Here is a tiny trained network, its code and every weight. The questions are about switching its units off for an input and a class, where a switched-off unit gives its printed mean instead of its output.

import numpy as np


def w(rows, s, z=0):
    codes = np.array(rows[::2]) - 128.0
    scale = np.full(codes.shape[1], s)
    scale[-1] = z or s
    return codes * scale


def norm(h):
    return h / np.sqrt((h * h).mean(-1, keepdims=True) + 1e-5)


def f(y):
    return y / 2 * (1 + np.tanh(0.7978845608 * (y + 0.044715 * y**3)))


def log_softmax(a):
    a = a - a.max(-1, keepdims=True)
    return a - np.log(np.exp(a).sum(-1, keepdims=True))


def net(x, mask):
    res = np.array(x, float).reshape(1, 4) / 4 @ E
    u = 0
    for l in range(3):
        y = f(norm(res) @ A[l][:, :-1].T + A[l][:, -1])
        res = res + np.where(mask[u : u + 12], y, B[l][:, -1]) @ B[l][:, :-1]
        u += 12
    return log_softmax(norm(res)[-1] @ U[:, :-1].T + U[:, -1])


A, B = {}, {}
E = w([
[128,127,127],'x0',
[21,233,85],'x1',
[104,133,253],'x2',
[60,38,130],'x3',
],0.0053)
A[0] = w([
[179,117,5,108],'0.n0',
[213,100,141,66],'0.n1',
[102,128,132,44],'0.n2',
[210,221,109,9],'0.n3',
[164,194,122,5],'0.n4',
[37,243,136,91],'0.n5',
[213,70,156,97],'0.n6',
[121,126,250,104],'0.n7',
[146,156,155,29],'0.n8',
[79,38,48,116],'0.n9',
[61,49,118,82],'0.n10',
[243,243,132,88],'0.n11',
],0.012,0.003)
B[0] = w([
[181,245,255,210],'0.n0',
[126,101,64,181],'0.n1',
[138,108,129,117],'0.n2',
[26,98,171,185],'0.n3',
[75,94,103,144],'0.n4',
[191,124,57,254],'0.n5',
[117,137,5,212],'0.n6',
[178,175,187,207],'0.n7',
[120,122,151,124],'0.n8',
[89,139,181,183],'0.n9',
[45,86,124,160],'0.n10',
[30,43,162,235],'0.n11',
],0.0094,0.0065)
A[1] = w([
[205,144,181,115],'1.n0',
[99,87,128,75],'1.n1',
[132,133,55,103],'1.n2',
[147,174,134,155],'1.n3',
[146,172,155,138],'1.n4',
[37,91,144,88],'1.n5',
[98,80,182,121],'1.n6',
[131,125,135,60],'1.n7',
[73,111,125,68],'1.n8',
[116,211,5,91],'1.n9',
[39,85,104,254],'1.n10',
[171,239,148,247],'1.n11',
],0.014,0.0022)
B[1] = w([
[95,116,172,184],'1.n0',
[127,161,114,152],'1.n1',
[206,145,124,178],'1.n2',
[125,67,164,162],'1.n3',
[130,56,189,165],'1.n4',
[97,255,70,226],'1.n5',
[90,158,117,185],'1.n6',
[110,130,139,118],'1.n7',
[127,160,128,165],'1.n8',
[169,49,114,243],'1.n9',
[144,206,112,254],'1.n10',
[101,72,189,255],'1.n11',
],0.0089,0.0067)
A[2] = w([
[136,139,141,100],'2.n0',
[227,55,141,180],'2.n1',
[116,123,120,159],'2.n2',
[118,43,122,162],'2.n3',
[75,147,162,71],'2.n4',
[136,120,195,78],'2.n5',
[122,130,146,6],'2.n6',
[71,76,122,166],'2.n7',
[126,102,111,52],'2.n8',
[115,86,129,117],'2.n9',
[205,165,120,85],'2.n10',
[254,100,87,248],'2.n11',
],0.011,0.0023)
B[2] = w([
[108,144,148,124],'2.n0',
[149,118,89,255],'2.n1',
[133,149,119,135],'2.n2',
[111,177,49,179],'2.n3',
[133,147,122,164],'2.n4',
[89,61,125,166],'2.n5',
[93,114,120,112],'2.n6',
[121,148,77,146],'2.n7',
[123,125,121,117],'2.n8',
[112,151,121,136],'2.n9',
[149,130,138,142],'2.n10',
[255,98,52,251],'2.n11',
],0.0084,0.0052)
U = w([
[9,214,99,85],'0',
[161,38,52,95],'1',
[85,105,140,255],'2',
[60,44,245,49],'3',
],0.013,0.0084)

Each question gives the input, the list of numbers given to net, and the class t.
The units are the neurons (one row each of A and B). Each row of codes is followed by its name. A weight is (code - 128) times the scale printed after its matrix; where a second scale follows, it is the last column's (A, B and U).
mask holds one flag per neuron, layer by layer. A switched-off neuron (its flag False) gives its mean, the last column of its row in B, instead of its output. The means were averaged over made-up inputs and are rounded, as every weight is.
A unit's drop is (log p(t) with every unit on - log p(t) with that unit switched off) / (log p(t) with every unit on - log p(t) with every unit switched off).
The circuit of an input: a set's keep is (log p(t) with only the set's units on - log p(t) with every unit switched off) / (log p(t) with every unit on - log p(t) with every unit switched off). Starting from the 12 units with the biggest drops (on a tie, the unit counted first), units are removed one at a time, each time the one whose removal leaves the highest keep (on an exact tie, the one counted first), for as long as the keep stays at least 0.8.
circuit, biggest first: the units of the circuit, biggest drop first
most important unit: the unit with the biggest drop
k most important neurons: the k neurons with the biggest drops, biggest first
k most important neurons of layer l: the k neurons of layer l with the biggest drops, biggest first
drop of u: that unit's drop, to one decimal
input [-2,8,4,5], class 1: most important unit	0.n5
input [4,7,5,5], class 1: 3 most important neurons	(0.n5; 0.n11; 0.n0)
input [7,8,7,-7], class 1: circuit, biggest first	(0.n5; 1.n9)
input [6,8,-1,7], class 1: 4 most important neurons	(0.n5; 0.n11; 0.n3; 1.n9)
input [-2,2,4,-2], class 3: 2 most important neurons of layer 0	(0.n6; 0.n7)
input [3,6,6,3], class 1: 2 most important neurons	(0.n5; 0.n0)
input [-6,5,-8,6], class 3: 3 most important neurons	(0.n0; 0.n11; 0.n3)
input [-6,-3,-8,-6], class 3: 2 most important neurons	(0.n0; 0.n10)
input [-3,8,-8,2], class 1: 3 most important neurons	(1.n9; 0.n5; 0.n7)
input [-5,6,-7,-4], class 3: 3 most important neurons	(0.n0; 0.n6; 1.n11)
input [3,-3,-5,-4], class 3: 2 most important neurons of layer 0	(0.n0; 0.n10)
input [0,8,7,0], class 1: 2 most important neurons	(0.n5; 0.n0)
input [-3,-5,-6,2], class 3: drop of 0.n9	0.4
input [-6,-3,7,-4], class 3: most important unit	0.n7
input [2,-3,7,8], class 0: drop of 0.n0	0.4
input [-4,-2,7,-4], class 3: drop of 0.n7	2.5
